Here is a tiny trained network, its code and every weight. The questions are about switching its units off for an input and a target symbol, where a switched-off unit gives its printed mean instead of its output.

import numpy as np


def w(rows, s, z=0):
    codes = np.array(rows[::2]) - 128.0
    scale = np.full(codes.shape[1], s)
    scale[-1] = z or s
    return codes * scale


def norm(h):
    return h / np.sqrt((h * h).mean(-1, keepdims=True) + 1e-5)


def f(y):
    return y / 2 * (1 + np.tanh(0.7978845608 * (y + 0.044715 * y**3)))


def softmax(a):
    e = np.exp(a - a.max(-1, keepdims=True))
    return e / e.sum(-1, keepdims=True)


def log_softmax(a):
    a = a - a.max(-1, keepdims=True)
    return a - np.log(np.exp(a).sum(-1, keepdims=True))


def net(x, mask):
    ids = ['αβγδζηλμπστψω'.index(c) for c in x.split()]
    T = len(ids)
    res = E[ids] + P[:T]
    u = 0
    for l in range(2):
        r = norm(res)
        for j in range(2):
            rows = slice(4 * j, 4 * j + 4)
            q, k, v = (r @ M[l][rows].T for M in (Q, K, V))
            z = softmax(np.where(np.tri(T) > 0, q @ k.T / 4**0.5, -1e9)) @ v
            o = O[l][rows]
            res = res + np.where(mask[u + j], z, o[:, -1]) @ o[:, :-1]
        u += 2
        y = f(norm(res) @ A[l][:, :-1].T + A[l][:, -1])
        res = res + np.where(mask[u : u + 8], y, B[l][:, -1]) @ B[l][:, :-1]
        u += 8
    return log_softmax(norm(res)[-1] @ U[:, :-1].T + U[:, -1])


Q, K, V, O, A, B = {}, {}, {}, {}, {}, {}
E = w([
[115,129,88,153,149,164],'α',
[142,152,111,163,169,110],'β',
[139,138,101,197,167,107],'γ',
[136,160,113,147,166,122],'δ',
[118,159,91,134,187,136],'ζ',
[114,58,98,139,96,159],'η',
[208,99,3,99,95,154],'λ',
[93,100,91,177,79,91],'μ',
[37,42,72,157,105,89],'π',
[126,62,153,213,119,191],'σ',
[136,149,140,38,136,126],'τ',
[114,91,139,120,72,49],'ψ',
[177,65,143,146,200,81],'ω',
],0.021)
P = w([
[109,103,234,254,114,135],'0',
[52,88,174,205,106,123],'1',
[66,81,148,209,121,106],'2',
[49,122,124,140,104,137],'3',
[57,123,101,137,108,138],'4',
[67,139,87,123,118,143],'5',
[99,156,82,87,113,150],'6',
[109,151,61,104,112,159],'7',
[92,152,44,132,102,155],'8',
],0.0065)
Q[0] = w([
[153,122,92,142,160,140],'L0H1',
[168,178,118,177,96,135],'L0H1',
[116,117,112,115,171,171],'L0H1',
[163,164,169,142,82,100],'L0H1',
[123,114,101,118,127,141],'L0H2',
[201,119,130,150,111,66],'L0H2',
[114,254,87,164,137,100],'L0H2',
[86,84,20,155,164,64],'L0H2',
],0.011)
K[0] = w([
[227,170,130,173,106,160],'L0H1',
[25,141,115,197,80,167],'L0H1',
[254,88,117,92,41,65],'L0H1',
[150,106,219,148,137,72],'L0H1',
[145,143,136,136,60,178],'L0H2',
[215,129,114,62,232,69],'L0H2',
[145,211,101,128,153,116],'L0H2',
[163,79,94,118,108,123],'L0H2',
],0.008)
V[0] = w([
[75,56,183,253,142,99],'L0H1',
[42,122,176,94,106,138],'L0H1',
[88,114,95,143,66,65],'L0H1',
[98,117,109,217,91,150],'L0H1',
[187,109,145,16,172,135],'L0H2',
[102,74,107,100,60,116],'L0H2',
[53,144,206,134,103,161],'L0H2',
[128,84,177,176,10,146],'L0H2',
],0.0069)
O[0] = w([
[74,80,228,113,154,149,254],'L0H1',
[120,128,234,181,104,225,100],'L0H1',
[63,99,74,132,109,58,163],'L0H1',
[107,143,41,77,122,194,220],'L0H1',
[95,120,97,76,160,171,13],'L0H2',
[174,121,94,109,154,59,163],'L0H2',
[128,132,208,254,157,47,107],'L0H2',
[193,162,135,174,117,159,158],'L0H2',
],0.0061,0.006)
A[0] = w([
[87,144,218,169,135,161,64],'L0N1',
[176,104,155,173,101,69,146],'L0N2',
[202,217,82,134,169,247,130],'L0N3',
[113,117,144,4,147,98,69],'L0N4',
[169,137,118,189,89,155,131],'L0N5',
[1,136,147,109,209,177,176],'L0N6',
[41,180,219,2,86,69,254],'L0N7',
[51,93,111,218,96,84,132],'L0N8',
],0.0063,0.0045)
B[0] = w([
[88,130,121,116,134,2,138],'L0N1',
[125,221,109,112,121,157,141],'L0N2',
[120,61,147,173,85,149,153],'L0N3',
[66,119,103,168,105,95,122],'L0N4',
[184,95,151,129,197,97,135],'L0N5',
[146,105,137,168,93,170,255],'L0N6',
[226,127,84,200,173,133,167],'L0N7',
[176,168,99,136,145,152,233],'L0N8',
],0.0072,0.0061)
Q[1] = w([
[38,135,171,61,187,126],'L1H1',
[111,157,245,67,159,20],'L1H1',
[89,37,58,145,166,151],'L1H1',
[138,159,175,110,212,154],'L1H1',
[87,220,197,110,186,157],'L1H2',
[51,104,17,241,118,125],'L1H2',
[206,108,2,75,114,169],'L1H2',
[206,141,31,198,160,196],'L1H2',
],0.0083)
K[1] = w([
[105,117,148,182,114,152],'L1H1',
[91,105,241,188,128,147],'L1H1',
[136,46,86,95,184,126],'L1H1',
[157,126,142,129,50,124],'L1H1',
[116,72,148,175,91,188],'L1H2',
[177,130,35,54,92,86],'L1H2',
[71,161,7,127,145,119],'L1H2',
[118,112,36,99,148,106],'L1H2',
],0.011)
V[1] = w([
[89,125,132,110,98,133],'L1H1',
[107,107,131,154,77,125],'L1H1',
[144,68,140,81,208,81],'L1H1',
[109,72,173,210,141,123],'L1H1',
[46,112,73,148,143,6],'L1H2',
[99,205,127,172,205,123],'L1H2',
[73,122,140,155,142,132],'L1H2',
[59,98,60,130,177,199],'L1H2',
],0.012)
O[1] = w([
[64,74,92,90,74,160,105],'L1H1',
[104,126,109,116,97,111,170],'L1H1',
[162,78,165,56,255,46,128],'L1H1',
[137,88,135,33,116,166,240],'L1H1',
[56,90,202,118,88,45,213],'L1H2',
[67,214,107,201,184,118,102],'L1H2',
[81,100,145,171,139,147,157],'L1H2',
[68,63,80,173,150,131,254],'L1H2',
],0.0092,0.0076)
A[1] = w([
[125,100,84,71,85,185,251],'L1N1',
[144,113,92,165,120,33,168],'L1N2',
[168,100,141,69,195,114,194],'L1N3',
[62,120,66,149,174,133,176],'L1N4',
[157,153,206,2,66,124,214],'L1N5',
[103,97,143,152,64,109,206],'L1N6',
[138,88,40,136,184,127,244],'L1N7',
[84,81,123,121,85,173,167],'L1N8',
],0.01,0.0029)
B[1] = w([
[198,150,114,111,171,106,228],'L1N1',
[180,170,79,87,162,136,186],'L1N2',
[58,75,206,157,254,139,164],'L1N3',
[161,132,129,71,92,123,232],'L1N4',
[122,245,78,47,187,79,169],'L1N5',
[176,208,125,128,125,127,212],'L1N6',
[137,131,161,103,152,147,255],'L1N7',
[193,168,175,88,73,100,237],'L1N8',
],0.0081,0.0078)
U = w([
[192,80,106,201,128,85,98],'α',
[248,84,84,51,114,170,90],'β',
[144,117,160,138,127,137,3],'γ',
[54,155,74,162,159,54,178],'δ',
[168,77,201,154,82,178,255],'ζ',
[104,161,190,137,145,102,59],'η',
[120,46,184,60,235,83,148],'λ',
[21,116,101,141,117,231,84],'μ',
[210,215,157,189,203,112,136],'π',
[131,184,165,129,48,104,124],'σ',
[176,226,169,50,118,33,162],'τ',
[78,56,169,65,28,66,126],'ψ',
[117,147,182,146,137,119,59],'ω',
],0.011,0.004)

Each question gives the input, a string of symbols that net reads in full, and the target symbol t.
The units are the heads (4 rows each of Q, K, V and O) and the neurons (one row each of A and B). Each row of codes is followed by its name. A weight is (code - 128) times the scale printed after its matrix; where a second scale follows, it is the last column's (O, A, B and U).
mask holds one flag per unit, layer by layer, with each layer's heads first. A switched-off unit (its flag False) gives its mean, the last column of its rows in O or B, instead of its output. The means were averaged over made-up inputs and are rounded, as every weight is.
A unit's drop is (log p(t) with every unit on - log p(t) with that unit switched off) / (log p(t) with every unit on - log p(t) with every unit switched off).
The circuit of an input: a set's keep is (log p(t) with only the set's units on - log p(t) with every unit switched off) / (log p(t) with every unit on - log p(t) with every unit switched off). Starting from the 12 units with the biggest drops (on a tie, the unit counted first), units are removed one at a time, each time the one whose removal leaves the highest keep (on an exact tie, the one counted first), for as long as the keep stays at least 0.8.
circuit, biggest first: the units of the circuit, biggest drop first
unit that matters most: the unit with the biggest drop
k most important neurons: the k neurons with the biggest drops, biggest first
k most important neurons of layer l: the k neurons of layer l with the biggest drops, biggest first
drop of u: that unit's drop, to one decimal
input ω ζ ψ η, target τ: circuit, biggest first => [L1H2, L0N6, L1N5]
input β ψ ω ζ β, target λ: circuit, biggest first => [L1H1, L0H2]
input λ ζ π, target δ: circuit, biggest first => [L0H1, L1H1]
input ζ σ ζ ζ ζ α λ γ, target β: circuit, biggest first => [L1H2]
input ω σ ζ ω σ γ τ σ η, target π: circuit, biggest first => [L0N7, L1H1]
input ω π π, target λ: circuit, biggest first => [L1H1, L0H2]
input π μ μ σ ζ η δ, target β: circuit, biggest first => [L0N6, L0H2, L0N7]
input ζ ω σ ζ π λ ψ, target β: circuit, biggest first => [L0N7, L1H2]
input π ψ α η, target τ: circuit, biggest first => [L0H2, L1H2, L1N5]
input γ μ λ ζ ζ μ ζ γ, target δ: circuit, biggest first => [L0H1, L1H2]
input β ζ ζ ψ ψ, target τ: circuit, biggest first => [L1H2, L1N5]
input η π β δ, target ψ: 2 most important neurons => [L0N7, L0N1]
input ζ γ ζ η λ η π, target β: 2 most important neurons => [L1N2, L0N1]
input μ ζ σ ζ τ π, target π: circuit, biggest first => [L1H2, L0N7, L1H1]
input η ω ζ ζ ζ γ ζ η γ, target β: unit that matters most => L0N6
input ζ γ ζ η μ, target σ: 3 most important neurons => [L0N8, L0N6, L1N6]
input ζ μ δ ζ, target σ: 2 most important neurons => [L0N6, L1N8]
input ω ζ ζ α π ω ζ η, target λ: 2 most important neurons => [L0N3, L1N3]
input η ζ μ ζ ζ, target σ: 3 most important neurons of layer 0 => [L0N6, L0N8, L0N3]
input ω ω ψ, target λ: most important neuron => [L1N3]
input ζ ζ ψ π η ζ τ, target π: 2 most important neurons of layer 0 => [L0N7, L0N4]
input β ψ β γ, target τ: 2 most important neurons => [L1N5, L0N7]
input β ψ ζ, target τ: 2 most important neurons => [L1N5, L0N6]
input ψ ζ ζ λ ζ γ ζ, target δ: drop of L0H1 => 1.9
